Below are the code and all the weights of a small trained network. Each question names an input and a class and asks about switching units off, where a switched-off unit gives its printed mean instead of its output.

import numpy as np


def w(rows, s, z=0):
    codes = np.array(rows[::2]) - 128.0
    scale = np.full(codes.shape[1], s)
    scale[-1] = z or s
    return codes * scale


def f(y):
    return np.maximum(y, 0)


def log_softmax(a):
    a = a - a.max(-1, keepdims=True)
    return a - np.log(np.exp(a).sum(-1, keepdims=True))


def net(x, mask):
    res = np.array(x, float).reshape(1, 3) / 4 @ E
    y = f(res @ A[0][:, :-1].T + A[0][:, -1])
    res = res + np.where(mask, y, B[0][:, -1]) @ B[0][:, :-1]
    return log_softmax(res[-1] @ U[:, :-1].T + U[:, -1])


A, B = {}, {}
E = w([
[125,223,192,166,66],'x0',
[2,95,154,53,90],'x1',
[177,87,243,94,170],'x2',
],0.0085)
A[0] = w([
[77,74,166,59,136,23],'neuron 1',
[211,134,114,164,198,224],'neuron 2',
[35,174,114,126,57,120],'neuron 3',
[203,76,157,131,222,105],'neuron 4',
[151,204,227,193,97,188],'neuron 5',
[115,146,29,169,145,42],'neuron 6',
[109,134,1,165,134,202],'neuron 7',
[64,167,111,97,29,125],'neuron 8',
[57,195,123,154,67,136],'neuron 9',
[64,92,163,52,126,58],'neuron 10',
[188,178,92,201,110,19],'neuron 11',
[166,213,228,174,82,2],'neuron 12',
[133,109,217,137,125,106],'neuron 13',
[135,125,212,101,116,34],'neuron 14',
[184,199,92,204,125,25],'neuron 15',
[153,187,200,179,93,141],'neuron 16',
[124,137,1,173,122,59],'neuron 17',
[64,83,164,96,126,96],'neuron 18',
[66,71,146,64,120,136],'neuron 19',
[124,132,13,157,135,230],'neuron 20',
[55,189,124,140,66,128],'neuron 21',
[53,199,121,145,57,130],'neuron 22',
[124,146,33,137,133,201],'neuron 23',
],0.0068,0.0051)
B[0] = w([
[217,195,43,126,231,159],'neuron 1',
[226,107,146,180,182,254],'neuron 2',
[146,72,176,175,98,197],'neuron 3',
[201,67,190,201,128,204],'neuron 4',
[59,154,109,33,87,254],'neuron 5',
[198,155,80,152,220,165],'neuron 6',
[88,167,104,59,101,237],'neuron 7',
[138,86,177,177,104,194],'neuron 8',
[156,78,178,181,132,201],'neuron 9',
[157,215,50,92,176,168],'neuron 10',
[7,96,176,3,29,176],'neuron 11',
[184,232,24,89,216,189],'neuron 12',
[111,171,91,77,132,173],'neuron 13',
[69,149,113,48,77,150],'neuron 14',
[65,122,143,54,75,185],'neuron 15',
[110,173,92,66,114,213],'neuron 16',
[191,216,35,120,211,186],'neuron 17',
[122,172,90,83,144,167],'neuron 18',
[83,173,100,67,113,190],'neuron 19',
[79,135,135,76,88,241],'neuron 20',
[159,73,190,190,110,195],'neuron 21',
[150,81,183,176,131,203],'neuron 22',
[78,146,125,77,103,215],'neuron 23',
],0.0078,0.0068)
U = w([
[174,168,83,132,183,254],'0',
[44,126,122,94,84,22],'1',
[164,7,199,228,125,97],'2',
],0.015,0.0038)

Each question gives the input, the list of numbers given to net, and the class t.
The units are the neurons (one row each of A and B). Each row of codes is followed by its name. A weight is (code - 128) times the scale printed after its matrix; where a second scale follows, it is the last column's (A, B and U).
mask holds one flag per neuron, in row order. A switched-off neuron (its flag False) gives its mean, the last column of its row in B, instead of its output. The means were averaged over made-up inputs and are rounded, as every weight is.
A unit's drop is (log p(t) with every unit on - log p(t) with that unit switched off) / (log p(t) with every unit on - log p(t) with every unit switched off).
The circuit of an input: a set's keep is (log p(t) with only the set's units on - log p(t) with every unit switched off) / (log p(t) with every unit on - log p(t) with every unit switched off). Starting from the 12 units with the biggest drops (on a tie, the unit counted first), units are removed one at a time, each time the one whose removal leaves the highest keep (on an exact tie, the one counted first), for as long as the keep stays at least 0.8.
circuit, biggest first: the units of the circuit, biggest drop first
top k neurons: the k neurons with the biggest drops, biggest first
drop when u is switched off: that unit's drop, to one decimal
input [-1,-3,6], class 2: circuit, biggest first => neuron 4
input [3,-6,-6], class 1: top 2 neurons => neuron 11; neuron 15
input [1,-4,-7], class 1: top 2 neurons => neuron 11; neuron 20
input [5,-6,-2], class 1: top 3 neurons => neuron 11; neuron 15; neuron 5
input [3,-7,-2], class 1: top 2 neurons => neuron 11; neuron 15
input [-1,5,7], class 0: top 2 neurons => neuron 1; neuron 10
input [-7,3,1], class 0: top 2 neurons => neuron 1; neuron 5
input [0,-1,2], class 2: top 3 neurons => neuron 12; neuron 17; neuron 7
input [2,4,-5], class 2: drop when neuron 16 is switched off => 0.0
input [1,3,-3], class 2: drop when neuron 3 is switched off => 0.1
input [7,-8,-1], class 1: drop when neuron 11 is switched off => 0.6
